Below are the code and all the weights of a small trained network. Each question names an input and a class and asks about switching units off, where a switched-off unit gives its printed mean instead of its output.

import numpy as np


def w(rows, s, z=0):
    codes = np.array(rows[::2]) - 128.0
    scale = np.full(codes.shape[1], s)
    scale[-1] = z or s
    return codes * scale


def norm(h):
    return h / np.sqrt((h * h).mean(-1, keepdims=True) + 1e-5)


def f(y):
    return np.maximum(y, 0)


def log_softmax(a):
    a = a - a.max(-1, keepdims=True)
    return a - np.log(np.exp(a).sum(-1, keepdims=True))


def net(x, mask):
    res = np.array(x, float).reshape(1, 6) / 4 @ E
    u = 0
    for l in range(3):
        y = f(norm(res) @ A[l][:, :-1].T + A[l][:, -1])
        res = res + np.where(mask[u : u + 12], y, B[l][:, -1]) @ B[l][:, :-1]
        u += 12
    return log_softmax(norm(res)[-1] @ U[:, :-1].T + U[:, -1])


A, B = {}, {}
E = w([
[187,141,59],'x0',
[61,103,156],'x1',
[138,143,171],'x2',
[122,121,102],'x3',
[139,143,179],'x4',
[170,2,151],'x5',
],0.008)
A[0] = w([
[23,212,112,204],'0.n1',
[97,189,115,100],'0.n2',
[153,23,154,254],'0.n3',
[47,198,86,228],'0.n4',
[202,234,112,165],'0.n5',
[5,129,174,193],'0.n6',
[164,105,27,42],'0.n7',
[61,181,2,141],'0.n8',
[140,131,127,50],'0.n9',
[96,190,30,58],'0.n10',
[126,123,132,80],'0.n11',
[111,164,64,182],'0.n12',
],0.009,0.0026)
B[0] = w([
[72,150,62,240],'0.n1',
[251,120,85,178],'0.n2',
[190,109,82,253],'0.n3',
[89,194,92,231],'0.n4',
[207,123,78,229],'0.n5',
[136,157,2,228],'0.n6',
[163,134,172,179],'0.n7',
[193,155,180,225],'0.n8',
[127,67,180,128],'0.n9',
[138,96,163,197],'0.n10',
[114,100,163,128],'0.n11',
[117,205,153,192],'0.n12',
],0.0063,0.0058)
A[1] = w([
[158,63,122,136],'1.n1',
[98,70,5,149],'1.n2',
[208,121,127,157],'1.n3',
[73,136,149,80],'1.n4',
[100,70,127,167],'1.n5',
[207,179,100,153],'1.n6',
[26,138,145,125],'1.n7',
[61,168,171,118],'1.n8',
[46,20,125,83],'1.n9',
[79,151,186,136],'1.n10',
[99,128,220,25],'1.n11',
[169,200,107,254],'1.n12',
],0.011,0.0033)
B[1] = w([
[64,38,138,191],'1.n1',
[130,146,179,214],'1.n2',
[48,121,3,219],'1.n3',
[147,113,82,134],'1.n4',
[7,136,212,162],'1.n5',
[93,156,136,243],'1.n6',
[74,116,48,148],'1.n7',
[125,203,13,143],'1.n8',
[111,165,246,164],'1.n9',
[47,203,91,135],'1.n10',
[202,203,133,134],'1.n11',
[49,77,217,253],'1.n12',
],0.007,0.0079)
A[2] = w([
[56,69,127,194],'2.n1',
[169,84,146,253],'2.n2',
[208,189,135,185],'2.n3',
[248,82,71,203],'2.n4',
[78,64,140,101],'2.n5',
[202,154,176,198],'2.n6',
[147,189,86,77],'2.n7',
[143,175,101,94],'2.n8',
[151,204,85,111],'2.n9',
[149,176,115,109],'2.n10',
[143,180,100,105],'2.n11',
[70,91,104,161],'2.n12',
],0.012,0.0027)
B[2] = w([
[188,156,133,254],'2.n1',
[112,212,77,179],'2.n2',
[188,51,110,172],'2.n3',
[116,168,60,186],'2.n4',
[169,100,165,215],'2.n5',
[254,74,94,138],'2.n6',
[152,125,180,204],'2.n7',
[139,112,167,184],'2.n8',
[114,70,174,227],'2.n9',
[145,65,161,177],'2.n10',
[117,70,159,193],'2.n11',
[184,160,171,226],'2.n12',
],0.0087,0.0064)
U = w([
[130,178,200,89],'0',
[253,126,130,57],'1',
[142,213,17,252],'2',
],0.016,0.002)

Each question gives the input, the list of numbers given to net, and the class t.
The units are the neurons (one row each of A and B). Each row of codes is followed by its name. A weight is (code - 128) times the scale printed after its matrix; where a second scale follows, it is the last column's (A, B and U).
mask holds one flag per neuron, layer by layer. A switched-off neuron (its flag False) gives its mean, the last column of its row in B, instead of its output. The means were averaged over made-up inputs and are rounded, as every weight is.
A unit's drop is (log p(t) with every unit on - log p(t) with that unit switched off) / (log p(t) with every unit on - log p(t) with every unit switched off).
The circuit of an input: a set's keep is (log p(t) with only the set's units on - log p(t) with every unit switched off) / (log p(t) with every unit on - log p(t) with every unit switched off). Starting from the 12 units with the biggest drops (on a tie, the unit counted first), units are removed one at a time, each time the one whose removal leaves the highest keep (on an exact tie, the one counted first), for as long as the keep stays at least 0.8.
circuit, biggest first: the units of the circuit, biggest drop first
top k neurons: the k neurons with the biggest drops, biggest first
top k neurons in layer l: the k neurons of layer l with the biggest drops, biggest first
drop when u is switched off: that unit's drop, to one decimal
input [1,-5,-7,4,3,8], class 2: circuit, biggest first	2.n4, 2.n2
input [2,0,-6,5,6,5], class 2: circuit, biggest first	0.n3, 2.n4
input [1,-3,4,3,-4,4], class 2: top 3 neurons	1.n12, 0.n3, 2.n4
input [6,4,-7,-7,6,-2], class 0: circuit, biggest first	1.n12
input [-8,6,-1,0,-4,0], class 2: top 2 neurons in layer 1	1.n12, 1.n7
input [6,0,-5,0,8,-4], class 1: circuit, biggest first	2.n3, 0.n8
input [3,-4,4,1,7,-5], class 1: top 3 neurons	0.n5, 2.n3, 1.n1
input [6,3,-2,-5,-5,-5], class 0: top 2 neurons in layer 1	1.n12, 1.n6
input [0,2,1,3,1,-1], class 2: top 2 neurons	0.n1, 0.n4
input [5,-4,3,-3,-6,-6], class 1: top 2 neurons	0.n5, 2.n3
input [0,-7,-4,5,-2,-4], class 0: top 2 neurons in layer 0	0.n3, 0.n6
input [-3,4,4,4,1,-8], class 2: top 3 neurons in layer 1	1.n8, 1.n7, 1.n9
input [7,5,-8,5,-5,-8], class 0: drop when 0.n8 is switched off	0.2
input [8,-4,4,4,-1,2], class 2: circuit, biggest first	2.n4
input [7,4,-7,-4,-1,-7], class 0: drop when 1.n12 is switched off	0.3
input [6,-2,-8,5,0,-4], class 1: drop when 1.n5 is switched off	0.1
input [-7,4,6,-8,-2,-6], class 2: drop when 2.n12 is switched off	0.0
input [2,4,-6,2,4,-6], class 0: top 2 neurons in layer 0	0.n8, 0.n2
input [-4,5,8,5,8,-2], class 2: top 2 neurons in layer 1	1.n7, 1.n8
